Here is a tiny trained network, its code and every weight. The questions are about switching its units off for an input and a target symbol, where a switched-off unit gives its printed mean instead of its output.

import numpy as np


def w(rows, s, z=0):
    codes = np.array(rows[::2]) - 128.0
    scale = np.full(codes.shape[1], s)
    scale[-1] = z or s
    return codes * scale


def f(y):
    return y / 2 * (1 + np.tanh(0.7978845608 * (y + 0.044715 * y**3)))


def softmax(a):
    e = np.exp(a - a.max(-1, keepdims=True))
    return e / e.sum(-1, keepdims=True)


def log_softmax(a):
    a = a - a.max(-1, keepdims=True)
    return a - np.log(np.exp(a).sum(-1, keepdims=True))


def net(x, mask):
    ids = ['ΓΔΛΞΣΨΩαβεζηθμτ'.index(c) for c in x.split()]
    T = len(ids)
    res = E[ids] + P[:T]
    u = 0
    for l in range(2):
        q, k, v = (res @ M[l].T for M in (Q, K, V))
        z = softmax(np.where(np.tri(T) > 0, q @ k.T / 4**0.5, -1e9)) @ v
        res = res + np.where(mask[u], z, O[l][:, -1]) @ O[l][:, :-1]
        u += 1
        y = f(res @ A[l][:, :-1].T + A[l][:, -1])
        res = res + np.where(mask[u : u + 12], y, B[l][:, -1]) @ B[l][:, :-1]
        u += 12
    return log_softmax(res[-1] @ U[:, :-1].T + U[:, -1])


Q, K, V, O, A, B = {}, {}, {}, {}, {}, {}
E = w([
[69,185,73,9,38],'Γ',
[128,148,136,160,93],'Δ',
[214,199,81,141,194],'Λ',
[98,84,39,72,70],'Ξ',
[43,93,145,193,65],'Σ',
[104,115,161,146,13],'Ψ',
[184,169,121,115,101],'Ω',
[169,130,138,140,51],'α',
[55,162,124,186,111],'β',
[164,165,118,168,133],'ε',
[9,85,79,173,226],'ζ',
[73,4,36,137,123],'η',
[123,39,161,99,240],'θ',
[129,75,132,203,80],'μ',
[109,193,92,161,187],'τ',
],0.016)
P = w([
[143,186,242,169,47],'0',
[136,170,221,155,80],'1',
[140,159,179,154,91],'2',
[129,160,150,156,96],'3',
[132,156,128,146,106],'4',
[129,153,101,145,105],'5',
[130,151,79,144,99],'6',
[119,146,68,142,108],'7',
[113,146,45,133,100],'8',
[111,138,27,135,109],'9',
[115,131,6,128,96],'10',
[109,128,2,123,90],'11',
],0.0058)
Q[0] = w([
[51,170,88,248,42],'L0H1',
[147,106,177,131,127],'L0H1',
[71,100,2,21,175],'L0H1',
[58,180,51,212,60],'L0H1',
],0.0077)
K[0] = w([
[114,106,61,91,99],'L0H1',
[133,159,122,150,101],'L0H1',
[128,67,247,1,204],'L0H1',
[127,102,58,110,116],'L0H1',
],0.0085)
V[0] = w([
[144,111,217,112,141],'L0H1',
[158,106,158,144,93],'L0H1',
[159,196,138,254,75],'L0H1',
[138,148,91,168,88],'L0H1',
],0.0072)
O[0] = w([
[149,145,124,190,76,26],'L0H1',
[136,140,178,115,109,176],'L0H1',
[34,143,254,71,149,253],'L0H1',
[97,130,175,74,153,245],'L0H1',
],0.0082,0.0026)
A[0] = w([
[186,171,117,201,148,172],'L0N1',
[132,166,103,230,64,156],'L0N2',
[90,119,155,159,72,43],'L0N3',
[150,109,137,148,183,139],'L0N4',
[75,110,143,122,65,168],'L0N5',
[222,103,148,81,92,134],'L0N6',
[167,193,109,119,94,22],'L0N7',
[88,151,123,163,77,130],'L0N8',
[181,222,120,157,151,184],'L0N9',
[133,121,91,66,184,2],'L0N10',
[157,124,146,253,73,59],'L0N11',
[197,80,168,110,177,87],'L0N12',
],0.012,0.0058)
B[0] = w([
[150,101,56,158,152,141],'L0N1',
[107,106,181,66,182,181],'L0N2',
[151,73,65,145,204,179],'L0N3',
[67,157,94,154,85,127],'L0N4',
[182,104,105,138,200,254],'L0N5',
[51,112,72,44,248,143],'L0N6',
[49,191,117,186,120,124],'L0N7',
[157,114,89,133,199,196],'L0N8',
[87,46,206,88,179,159],'L0N9',
[76,150,123,128,53,127],'L0N10',
[25,172,186,103,90,146],'L0N11',
[26,120,51,65,84,123],'L0N12',
],0.014,0.0091)
Q[1] = w([
[134,200,138,210,167],'L1H1',
[101,209,175,78,113],'L1H1',
[88,61,129,59,207],'L1H1',
[210,194,221,235,8],'L1H1',
],0.019)
K[1] = w([
[154,172,143,182,148],'L1H1',
[90,154,188,93,93],'L1H1',
[130,133,60,160,28],'L1H1',
[204,148,252,146,189],'L1H1',
],0.022)
V[1] = w([
[167,103,115,224,165],'L1H1',
[72,24,161,175,58],'L1H1',
[102,128,192,138,147],'L1H1',
[85,248,100,182,161],'L1H1',
],0.015)
O[1] = w([
[172,68,96,225,93,177],'L1H1',
[156,110,249,130,225,79],'L1H1',
[136,199,160,124,82,18],'L1H1',
[110,202,67,189,164,1],'L1H1',
],0.013,0.007)
A[1] = w([
[158,106,175,122,150,3],'L1N1',
[152,147,141,202,157,107],'L1N2',
[157,99,169,168,128,159],'L1N3',
[254,173,133,99,55,93],'L1N4',
[203,171,140,97,73,90],'L1N5',
[109,132,99,151,176,196],'L1N6',
[127,199,180,129,33,59],'L1N7',
[93,137,196,175,21,203],'L1N8',
[101,154,159,183,145,156],'L1N9',
[109,188,132,139,126,18],'L1N10',
[136,156,127,84,140,138],'L1N11',
[160,117,98,129,112,148],'L1N12',
],0.014,0.0055)
B[1] = w([
[109,117,81,164,49,251],'L1N1',
[173,126,180,90,130,196],'L1N2',
[74,166,99,130,181,251],'L1N3',
[232,177,33,119,162,166],'L1N4',
[119,152,56,96,73,139],'L1N5',
[135,146,145,121,60,239],'L1N6',
[73,48,89,48,253,146],'L1N7',
[101,242,164,225,127,146],'L1N8',
[132,151,115,75,177,166],'L1N9',
[158,68,136,143,184,143],'L1N10',
[128,123,145,172,76,196],'L1N11',
[111,136,208,133,137,229],'L1N12',
],0.018,0.014)
U = w([
[23,167,242,147,120,197],'Γ',
[75,180,135,139,63,224],'Δ',
[153,120,196,213,66,149],'Λ',
[157,97,146,197,186,114],'Ξ',
[169,128,104,125,102,36],'Σ',
[76,178,127,159,169,41],'Ψ',
[101,95,254,209,185,31],'Ω',
[127,179,143,186,136,74],'α',
[77,171,191,213,177,51],'β',
[96,143,155,155,154,113],'ε',
[50,99,130,210,165,116],'ζ',
[66,136,173,146,212,42],'η',
[133,168,195,116,168,221],'θ',
[87,136,115,91,161,3],'μ',
[129,16,176,81,129,181],'τ',
],0.0065,0.0056)

Each question gives the input, a string of symbols that net reads in full, and the target symbol t.
The units are the heads (4 rows each of Q, K, V and O) and the neurons (one row each of A and B). Each row of codes is followed by its name. A weight is (code - 128) times the scale printed after its matrix; where a second scale follows, it is the last column's (O, A, B and U).
mask holds one flag per unit, layer by layer, with each layer's heads first. A switched-off unit (its flag False) gives its mean, the last column of its rows in O or B, instead of its output. The means were averaged over made-up inputs and are rounded, as every weight is.
A unit's drop is (log p(t) with every unit on - log p(t) with that unit switched off) / (log p(t) with every unit on - log p(t) with every unit switched off).
The circuit of an input: a set's keep is (log p(t) with only the set's units on - log p(t) with every unit switched off) / (log p(t) with every unit on - log p(t) with every unit switched off). Starting from the 12 units with the biggest drops (on a tie, the unit counted first), units are removed one at a time, each time the one whose removal leaves the highest keep (on an exact tie, the one counted first), for as long as the keep stays at least 0.8.
circuit, biggest first: the units of the circuit, biggest drop first
top k neurons: the k neurons with the biggest drops, biggest first
top k neurons in layer l: the k neurons of layer l with the biggest drops, biggest first
input θ Δ Ξ Σ Ω ε Ψ Ξ μ ε ζ, target Γ: circuit, biggest first : L1H1; L0N12; L0N5
input Σ α Ξ Ψ Ω Σ Ψ Ψ Ψ, target τ: circuit, biggest first : L1H1
input Ψ Δ Ξ Ψ τ Λ α Δ Ψ Ψ τ, target τ: circuit, biggest first : L1H1; L1N3
input ζ η ε, target ζ: top 2 neurons : L1N3; L1N1
input Σ Ψ β θ ε β Ξ Σ Ψ μ, target Γ: circuit, biggest first : L1H1; L0N12; L0N5; L0N11
input α τ Ξ β Λ Ψ Λ, target τ: circuit, biggest first : L0N9; L1H1
input α Σ Ψ θ Λ Δ, target Γ: top 3 neurons : L0N12; L0N5; L0N9
input Ξ τ Ω, target τ: circuit, biggest first : L1H1; L1N3
input Λ τ α Ω Σ Ω, target μ: top 2 neurons in layer 0 : L0N5; L0N9
input Ω Ψ Δ Σ η Σ μ, target ζ: circuit, biggest first : L1N3; L1H1; L1N1
input ζ τ ζ Σ β, target θ: top 2 neurons in layer 1 : L1N2; L1N9
input θ Ψ Ω Σ Ξ η α Ω Δ Σ η μ, target Γ: top 4 neurons in layer 0 : L0N11; L0N2; L0N5; L0N12
input ε η Λ Λ θ Ψ Ω, target Γ: circuit, biggest first : L0N12; L1H1; L0N5
input α Ξ β θ τ ε Ω Ψ Ψ Ψ ε Δ, target Γ: circuit, biggest first : L0N12; L1H1; L0N5
input Ψ α Σ Γ α Ψ, target Δ: circuit, biggest first : L1H1
input Ψ Ξ Ψ Ψ τ Σ θ Λ, target Γ: circuit, biggest first : L1H1; L0N12; L0N5
input ε Ψ η Ξ ε α Ξ β, target τ: circuit, biggest first : L1H1; L1N3
input η Ω Ψ Σ α θ, target Γ: top 3 neurons : L0N12; L0N5; L0N4
input Γ ζ β τ ε Δ α, target θ: top 4 neurons in layer 0 : L0N4; L0N5; L0N9; L0N8
input β β α, target Σ: top neuron in layer 1 : L1N4
input Γ μ Σ τ, target Δ: top 2 neurons : L1N6; L0N9
input Ξ Ω η ε α Λ, target ζ: top 3 neurons : L0N9; L1N3; L1N1
input Λ Ψ η Ω η Σ θ τ Ψ Ξ, target Γ: top 4 neurons in layer 0 : L0N12; L0N2; L0N5; L0N3
input Ψ Ψ τ Ω Λ α Ψ θ Ξ, target Γ: top 2 neurons in layer 0 : L0N2; L0N12
